Here is a tiny trained network, its code and every weight. The questions are about switching its units off for an input and a class, where a switched-off unit gives its printed mean instead of its output.

import numpy as np


def w(rows, s, z=0):
    codes = np.array(rows[::2]) - 128.0
    scale = np.full(codes.shape[1], s)
    scale[-1] = z or s
    return codes * scale


def norm(h):
    return h / np.sqrt((h * h).mean(-1, keepdims=True) + 1e-5)


def f(y):
    return y / 2 * (1 + np.tanh(0.7978845608 * (y + 0.044715 * y**3)))


def log_softmax(a):
    a = a - a.max(-1, keepdims=True)
    return a - np.log(np.exp(a).sum(-1, keepdims=True))


def net(x, mask):
    res = np.array(x, float).reshape(1, 5) / 4 @ E
    u = 0
    for l in range(2):
        y = f(norm(res) @ A[l][:, :-1].T + A[l][:, -1])
        res = res + np.where(mask[u : u + 12], y, B[l][:, -1]) @ B[l][:, :-1]
        u += 12
    return log_softmax(norm(res)[-1] @ U[:, :-1].T + U[:, -1])


A, B = {}, {}
E = w([
[207,38,113,3,208],'x0',
[72,135,129,126,15],'x1',
[121,21,27,236,54],'x2',
[241,224,115,65,108],'x3',
[186,154,208,214,125],'x4',
],0.0058)
A[0] = w([
[109,100,63,108,64,205],'0.n0',
[21,83,174,163,98,98],'0.n1',
[150,72,158,101,136,86],'0.n2',
[176,172,92,65,101,117],'0.n3',
[86,62,192,76,185,102],'0.n4',
[114,63,49,37,99,3],'0.n5',
[95,142,127,225,147,181],'0.n6',
[93,97,57,82,137,6],'0.n7',
[128,114,178,89,187,127],'0.n8',
[83,138,150,221,135,159],'0.n9',
[184,157,106,181,102,86],'0.n10',
[162,246,164,69,97,55],'0.n11',
],0.011,0.004)
B[0] = w([
[94,160,55,217,62,221],'0.n0',
[81,217,84,169,78,235],'0.n1',
[75,129,125,115,164,141],'0.n2',
[12,136,87,151,67,199],'0.n3',
[110,147,167,194,176,190],'0.n4',
[105,71,9,120,192,179],'0.n5',
[219,183,127,25,105,244],'0.n6',
[119,166,51,95,193,144],'0.n7',
[100,120,174,237,189,182],'0.n8',
[210,170,76,103,108,244],'0.n9',
[208,114,178,181,166,173],'0.n10',
[42,123,205,2,133,253],'0.n11',
],0.008,0.0053)
A[1] = w([
[142,58,161,173,123,161],'1.n0',
[116,34,70,154,166,49],'1.n1',
[94,74,110,57,64,65],'1.n2',
[139,33,127,94,70,138],'1.n3',
[145,137,178,21,123,78],'1.n4',
[138,93,205,217,211,70],'1.n5',
[254,134,194,169,165,208],'1.n6',
[116,165,71,168,44,1],'1.n7',
[66,235,136,127,101,189],'1.n8',
[109,134,233,42,62,34],'1.n9',
[143,66,78,195,61,108],'1.n10',
[150,199,119,178,67,187],'1.n11',
],0.0098,0.0026)
B[1] = w([
[118,209,154,99,167,129],'1.n0',
[191,156,52,91,125,159],'1.n1',
[252,164,109,181,185,145],'1.n2',
[200,183,119,154,136,126],'1.n3',
[64,134,163,21,170,183],'1.n4',
[45,164,128,255,121,169],'1.n5',
[146,57,235,211,193,207],'1.n6',
[7,153,156,106,69,207],'1.n7',
[149,122,157,66,45,254],'1.n8',
[157,190,159,36,224,204],'1.n9',
[194,214,227,81,63,188],'1.n10',
[205,75,95,74,60,235],'1.n11',
],0.007,0.0068)
U = w([
[105,104,16,146,201,107],'0',
[136,167,86,116,2,169],'1',
[227,123,176,178,123,132],'2',
[40,64,152,147,115,1],'3',
[76,128,211,232,216,126],'4',
[101,183,201,37,161,163],'5',
],0.016,0.0073)

Each question gives the input, the list of numbers given to net, and the class t.
The units are the neurons (one row each of A and B). Each row of codes is followed by its name. A weight is (code - 128) times the scale printed after its matrix; where a second scale follows, it is the last column's (A, B and U).
mask holds one flag per neuron, layer by layer. A switched-off neuron (its flag False) gives its mean, the last column of its row in B, instead of its output. The means were averaged over made-up inputs and are rounded, as every weight is.
A unit's drop is (log p(t) with every unit on - log p(t) with that unit switched off) / (log p(t) with every unit on - log p(t) with every unit switched off).
The circuit of an input: a set's keep is (log p(t) with only the set's units on - log p(t) with every unit switched off) / (log p(t) with every unit on - log p(t) with every unit switched off). Starting from the 12 units with the biggest drops (on a tie, the unit counted first), units are removed one at a time, each time the one whose removal leaves the highest keep (on an exact tie, the one counted first), for as long as the keep stays at least 0.8.
circuit, biggest first: the units of the circuit, biggest drop first
top k neurons: the k neurons with the biggest drops, biggest first
top k neurons in layer l: the k neurons of layer l with the biggest drops, biggest first
drop of u: that unit's drop, to one decimal
input [4,4,-4,-7,-7], class 0: top neuron in layer 0 -> 0.n5
input [-5,-1,0,7,-4], class 5: top 3 neurons -> 0.n11, 1.n9, 0.n1
input [-3,3,7,7,8], class 2: circuit, biggest first -> 0.n10, 1.n6
input [-4,-2,2,6,8], class 2: top 2 neurons -> 0.n10, 1.n6
input [-3,-1,-8,-6,-4], class 4: top 2 neurons in layer 0 -> 0.n8, 0.n4
input [-7,-4,5,8,1], class 2: top 3 neurons -> 0.n10, 1.n6, 0.n1
input [6,3,5,-8,8], class 1: top 2 neurons in layer 0 -> 0.n1, 0.n10
input [2,-6,0,4,0], class 4: top 2 neurons -> 0.n8, 0.n6
input [-3,4,-8,-7,-3], class 1: top 2 neurons -> 0.n1, 0.n11
input [-5,1,-5,-4,-3], class 1: top 2 neurons -> 0.n1, 0.n11
input [4,7,0,1,-8], class 0: drop of 0.n5 -> 0.6
input [7,2,6,3,0], class 0: drop of 0.n5 -> 0.9
input [-4,0,3,1,6], class 2: drop of 1.n6 -> 0.2
input [0,0,2,-7,4], class 1: drop of 0.n1 -> 0.3
input [3,4,-3,-7,-2], class 4: top neuron in layer 0 -> 0.n4
